Below are the code and all the weights of a small trained network. Each question names an input and a target symbol and asks about switching units off, where a switched-off unit gives its printed mean instead of its output.

import numpy as np


def w(rows, s, z=0):
    codes = np.array(rows[::2]) - 128.0
    scale = np.full(codes.shape[1], s)
    scale[-1] = z or s
    return codes * scale


def f(y):
    return y / 2 * (1 + np.tanh(0.7978845608 * (y + 0.044715 * y**3)))


def softmax(a):
    e = np.exp(a - a.max(-1, keepdims=True))
    return e / e.sum(-1, keepdims=True)


def log_softmax(a):
    a = a - a.max(-1, keepdims=True)
    return a - np.log(np.exp(a).sum(-1, keepdims=True))


def net(x, mask):
    ids = ['ΔΘΛΞΦΨαβγζμπστω'.index(c) for c in x.split()]
    T = len(ids)
    res = E[ids] + P[:T]
    u = 0
    for l in range(3):
        q, k, v = (res @ M[l].T for M in (Q, K, V))
        z = softmax(np.where(np.tri(T) > 0, q @ k.T / 2**0.5, -1e9)) @ v
        res = res + np.where(mask[u], z, O[l][:, -1]) @ O[l][:, :-1]
        u += 1
        y = f(res @ A[l][:, :-1].T + A[l][:, -1])
        res = res + np.where(mask[u : u + 4], y, B[l][:, -1]) @ B[l][:, :-1]
        u += 4
    return log_softmax(res[-1] @ U[:, :-1].T + U[:, -1])


Q, K, V, O, A, B = {}, {}, {}, {}, {}, {}
E = w([
[205,130,106],'Δ',
[38,120,119],'Θ',
[71,153,112],'Λ',
[81,193,95],'Ξ',
[162,118,142],'Φ',
[109,166,109],'Ψ',
[94,134,117],'α',
[93,127,150],'β',
[70,127,129],'γ',
[57,118,171],'ζ',
[134,103,200],'μ',
[167,178,61],'π',
[77,124,142],'σ',
[250,91,153],'τ',
[84,198,157],'ω',
],0.018)
P = w([
[201,151,169],'0',
[124,133,108],'1',
[90,21,90],'2',
[189,157,179],'3',
[120,134,112],'4',
[83,26,83],'5',
[189,157,179],'6',
[109,136,115],'7',
[105,6,80],'8',
[188,158,181],'9',
[89,140,118],'10',
[139,9,102],'11',
],0.02)
Q[0] = w([
[68,72,2],'L0H1',
[103,188,118],'L0H1',
],0.0068)
K[0] = w([
[148,58,39],'L0H1',
[8,110,3],'L0H1',
],0.0042)
V[0] = w([
[123,178,132],'L0H1',
[142,2,66],'L0H1',
],0.004)
O[0] = w([
[182,95,2,97],'L0H1',
[61,125,123,254],'L0H1',
],0.0075,0.00032)
A[0] = w([
[103,78,35,147],'L0N1',
[39,66,84,213],'L0N2',
[81,171,169,69],'L0N3',
[172,249,80,3],'L0N4',
],0.012,0.0035)
B[0] = w([
[98,95,244,208],'L0N1',
[254,83,113,251],'L0N2',
[107,135,58,140],'L0N3',
[148,200,182,174],'L0N4',
],0.0096,0.011)
Q[1] = w([
[132,52,187],'L1H1',
[224,72,255],'L1H1',
],0.0059)
K[1] = w([
[173,149,89],'L1H1',
[105,107,3],'L1H1',
],0.014)
V[1] = w([
[56,252,82],'L1H1',
[140,183,170],'L1H1',
],0.0025)
O[1] = w([
[127,57,10,2],'L1H1',
[64,156,186,177],'L1H1',
],0.013,0.0016)
A[1] = w([
[85,72,94,151],'L1N1',
[116,80,185,1],'L1N2',
[134,244,126,2],'L1N3',
[69,200,121,171],'L1N4',
],0.011,0.0042)
B[1] = w([
[147,32,19,164],'L1N1',
[86,254,105,218],'L1N2',
[181,71,9,254],'L1N3',
[67,55,23,200],'L1N4',
],0.0086,0.0074)
Q[2] = w([
[248,236,136],'L2H1',
[115,209,111],'L2H1',
],0.011)
K[2] = w([
[206,73,168],'L2H1',
[111,254,157],'L2H1',
],0.0068)
V[2] = w([
[244,149,146],'L2H1',
[3,225,93],'L2H1',
],0.0051)
O[2] = w([
[49,254,68,193],'L2H1',
[152,32,105,1],'L2H1',
],0.0073,0.0099)
A[2] = w([
[131,44,123,81],'L2N1',
[138,102,2,10],'L2N2',
[168,210,98,10],'L2N3',
[31,123,249,163],'L2N4',
],0.0084,0.011)
B[2] = w([
[229,247,117,134],'L2N1',
[129,76,236,254],'L2N2',
[175,39,144,195],'L2N3',
[120,35,174,208],'L2N4',
],0.015,0.0043)
U = w([
[152,127,128,167],'Δ',
[161,152,247,3],'Θ',
[113,249,115,213],'Λ',
[170,124,7,140],'Ξ',
[30,56,54,215],'Φ',
[84,157,12,230],'Ψ',
[139,53,150,74],'α',
[96,164,124,221],'β',
[95,176,180,158],'γ',
[197,122,179,8],'ζ',
[148,164,175,140],'μ',
[182,178,181,83],'π',
[160,212,192,111],'σ',
[58,94,194,75],'τ',
[222,190,134,5],'ω',
],0.015,0.012)

Each question gives the input, a string of symbols that net reads in full, and the target symbol t.
The units are the heads (2 rows each of Q, K, V and O) and the neurons (one row each of A and B). Each row of codes is followed by its name. A weight is (code - 128) times the scale printed after its matrix; where a second scale follows, it is the last column's (O, A, B and U).
mask holds one flag per unit, layer by layer, with each layer's heads first. A switched-off unit (its flag False) gives its mean, the last column of its rows in O or B, instead of its output. The means were averaged over made-up inputs and are rounded, as every weight is.
A unit's drop is (log p(t) with every unit on - log p(t) with that unit switched off) / (log p(t) with every unit on - log p(t) with every unit switched off).
The circuit of an input: a set's keep is (log p(t) with only the set's units on - log p(t) with every unit switched off) / (log p(t) with every unit on - log p(t) with every unit switched off). Starting from the 12 units with the biggest drops (on a tie, the unit counted first), units are removed one at a time, each time the one whose removal leaves the highest keep (on an exact tie, the one counted first), for as long as the keep stays at least 0.8.
circuit, biggest first: the units of the circuit, biggest drop first
k most important neurons: the k neurons with the biggest drops, biggest first
k most important neurons of layer l: the k neurons of layer l with the biggest drops, biggest first
input σ Ξ μ Θ Θ Ψ Φ Θ μ, target Θ: circuit, biggest first : L1N3, L0N2, L1H1
input α Θ Ξ Ψ Δ α σ Ξ μ, target Ξ: most important neuron of layer 2 : L2N2
input Ξ Ξ α Δ ω Λ, target ω: circuit, biggest first : L2N1, L0N2, L0N1
input μ Θ Θ σ γ Δ γ Δ Ξ Θ, target Φ: circuit, biggest first : L0N2, L0N1, L1N4, L2H1
input Ψ Ξ Ψ Ξ Ξ β, target Ξ: 2 most important neurons of layer 0 : L0N1, L0N2
input Ξ μ Δ σ Ξ, target Φ: circuit, biggest first : L1N4, L0N2, L2H1
input Θ Δ Ξ Δ Θ Ξ γ Ξ Θ, target Ξ: 4 most important neurons : L0N2, L0N1, L1N1, L2N2
input σ Ψ Λ Ψ μ, target τ: circuit, biggest first : L0N2, L2N4
input Δ μ Ξ Δ τ β Ξ π π Ξ Δ, target Λ: 2 most important neurons : L0N1, L0N2
input Ξ Ξ Δ Ξ π, target Φ: circuit, biggest first : L0N2, L2H1
input π Ξ α, target Ξ: circuit, biggest first : L1N1, L2N1
input μ Ξ μ Ξ Θ Ξ Δ Ξ μ Ξ π, target Φ: 3 most important neurons : L0N2, L1N4, L1N3
input α Ξ γ Ξ Θ α Ξ Θ ζ, target Θ: circuit, biggest first : L0N2, L1N3, L1H1
input τ Θ Θ Ξ, target α: 4 most important neurons : L2N2, L1N3, L0N2, L1N4
input α α Ψ Ψ Δ Ξ Ξ Ξ Δ Ξ Ξ Ξ, target Ξ: most important neuron : L0N1
input μ Θ μ μ τ, target σ: 2 most important neurons : L0N1, L1N3
input Ξ Ξ Ψ Ξ Φ Ξ Δ Ξ Λ, target Ξ: 3 most important neurons : L0N2, L0N1, L1N1
input Ψ ω π Δ Δ Δ α Ξ Θ α ω Ξ, target ω: 2 most important neurons of layer 0 : L0N1, L0N3
input Ψ γ π Δ π σ Δ Δ π Ψ Ξ ω, target Ξ: 2 most important neurons of layer 0 : L0N1, L0N3
input Ξ σ Θ Ξ Λ Ξ Δ Ξ γ, target Ξ: 3 most important neurons : L0N1, L1N1, L2N2
input β Ξ γ, target Ξ: 3 most important neurons of layer 0 : L0N1, L0N2, L0N4
